Below are the code and all the weights of a small trained network. Each question names an input and a class and asks about switching units off, where a switched-off unit gives its printed mean instead of its output.

import numpy as np


def w(rows, s, z=0):
    codes = np.array(rows[::2]) - 128.0
    scale = np.full(codes.shape[1], s)
    scale[-1] = z or s
    return codes * scale


def norm(h):
    return h / np.sqrt((h * h).mean(-1, keepdims=True) + 1e-5)


def f(y):
    return y / 2 * (1 + np.tanh(0.7978845608 * (y + 0.044715 * y**3)))


def log_softmax(a):
    a = a - a.max(-1, keepdims=True)
    return a - np.log(np.exp(a).sum(-1, keepdims=True))


def net(x, mask):
    res = np.array(x, float).reshape(1, 5) / 4 @ E
    u = 0
    for l in range(3):
        y = f(norm(res) @ A[l][:, :-1].T + A[l][:, -1])
        res = res + np.where(mask[u : u + 10], y, B[l][:, -1]) @ B[l][:, :-1]
        u += 10
    return log_softmax(norm(res)[-1] @ U[:, :-1].T + U[:, -1])


A, B = {}, {}
E = w([
[58,75,93],'x0',
[111,255,140],'x1',
[168,57,236],'x2',
[223,141,111],'x3',
[32,142,117],'x4',
],0.0088)
A[0] = w([
[103,52,5,3],'L0N0',
[4,160,132,83],'L0N1',
[172,206,153,179],'L0N2',
[191,151,30,14],'L0N3',
[166,99,147,248],'L0N4',
[122,112,95,55],'L0N5',
[110,77,206,153],'L0N6',
[13,154,97,112],'L0N7',
[145,139,198,196],'L0N8',
[86,201,88,105],'L0N9',
],0.012,0.002)
B[0] = w([
[247,132,2,225],'L0N0',
[31,86,82,249],'L0N1',
[163,142,23,205],'L0N2',
[97,98,83,187],'L0N3',
[136,97,125,177],'L0N4',
[139,136,122,129],'L0N5',
[138,94,74,195],'L0N6',
[60,67,92,255],'L0N7',
[150,98,73,170],'L0N8',
[136,40,146,214],'L0N9',
],0.007,0.0053)
A[1] = w([
[166,54,19,13],'L1N0',
[87,98,158,54],'L1N1',
[49,175,188,74],'L1N2',
[119,134,103,46],'L1N3',
[192,6,124,125],'L1N4',
[226,249,220,156],'L1N5',
[49,121,151,26],'L1N6',
[169,48,190,6],'L1N7',
[140,220,237,115],'L1N8',
[186,255,183,60],'L1N9',
],0.0097,0.0027)
B[1] = w([
[237,155,44,253],'L1N0',
[76,84,98,129],'L1N1',
[156,112,1,131],'L1N2',
[149,124,116,124],'L1N3',
[237,35,217,247],'L1N4',
[22,196,178,172],'L1N5',
[134,119,89,145],'L1N6',
[152,95,183,148],'L1N7',
[115,183,74,120],'L1N8',
[149,224,139,148],'L1N9',
],0.0065,0.0054)
A[2] = w([
[176,183,167,189],'L2N0',
[181,131,55,80],'L2N1',
[183,52,197,140],'L2N2',
[193,126,155,27],'L2N3',
[152,193,116,241],'L2N4',
[52,180,192,63],'L2N5',
[79,120,169,68],'L2N6',
[149,10,111,19],'L2N7',
[134,188,104,254],'L2N8',
[134,111,161,38],'L2N9',
],0.013,0.0036)
B[2] = w([
[85,131,196,179],'L2N0',
[196,209,126,234],'L2N1',
[56,105,215,240],'L2N2',
[79,94,114,155],'L2N3',
[81,181,242,207],'L2N4',
[165,64,102,137],'L2N5',
[103,122,33,122],'L2N6',
[122,143,162,254],'L2N7',
[83,121,253,219],'L2N8',
[181,116,140,110],'L2N9',
],0.0071,0.0049)
U = w([
[118,239,187,158],'0',
[4,115,60,142],'1',
[187,158,86,124],'2',
[181,110,47,101],'3',
[93,99,95,2],'4',
[138,76,157,204],'5',
[177,53,205,150],'6',
],0.02,0.0072)

Each question gives the input, the list of numbers given to net, and the class t.
The units are the neurons (one row each of A and B). Each row of codes is followed by its name. A weight is (code - 128) times the scale printed after its matrix; where a second scale follows, it is the last column's (A, B and U).
mask holds one flag per neuron, layer by layer. A switched-off neuron (its flag False) gives its mean, the last column of its row in B, instead of its output. The means were averaged over made-up inputs and are rounded, as every weight is.
A unit's drop is (log p(t) with every unit on - log p(t) with that unit switched off) / (log p(t) with every unit on - log p(t) with every unit switched off).
The circuit of an input: a set's keep is (log p(t) with only the set's units on - log p(t) with every unit switched off) / (log p(t) with every unit on - log p(t) with every unit switched off). Starting from the 12 units with the biggest drops (on a tie, the unit counted first), units are removed one at a time, each time the one whose removal leaves the highest keep (on an exact tie, the one counted first), for as long as the keep stays at least 0.8.
units of the circuit, in order: the units of the circuit, biggest drop first
unit that matters most: the unit with the biggest drop
k most important neurons: the k neurons with the biggest drops, biggest first
drop of u: that unit's drop, to one decimal
input [1,6,7,4,-3], class 0: 4 most important neurons -> (L0N9 L0N7 L1N5 L0N1)
input [5,-6,-1,3,8], class 3: units of the circuit, in order -> (L0N0 L1N0)
input [-4,3,6,3,4], class 0: 2 most important neurons -> (L0N9 L0N7)
input [5,-6,-5,-8,-4], class 2: units of the circuit, in order -> (L0N0 L1N0)
input [-8,-2,-6,0,2], class 0: units of the circuit, in order -> (L0N0)
input [0,1,-2,5,1], class 0: 2 most important neurons -> (L0N7 L2N1)
input [6,4,2,2,-4], class 2: 2 most important neurons -> (L0N2 L0N9)
input [6,-5,-2,-2,-4], class 2: units of the circuit, in order -> (L0N0 L1N0 L2N1)
input [-3,1,3,7,-2], class 0: units of the circuit, in order -> (L0N9 L0N7 L1N5 L0N0)
input [6,-5,-1,2,8], class 3: 3 most important neurons -> (L0N0 L1N0 L2N2)
input [8,-8,-1,-7,1], class 3: 2 most important neurons -> (L0N0 L1N0)
input [6,7,6,-6,-6], class 1: 3 most important neurons -> (L0N0 L0N9 L1N0)
input [4,0,-6,2,-1], class 3: drop of L0N0 -> 0.2
input [8,1,-8,3,-2], class 3: drop of L0N0 -> 0.6
input [5,-8,-3,-1,3], class 3: drop of L0N0 -> 0.5
input [-3,2,0,5,1], class 0: drop of L0N7 -> 0.1
input [-6,-6,-8,-8,-5], class 2: unit that matters most -> L2N1
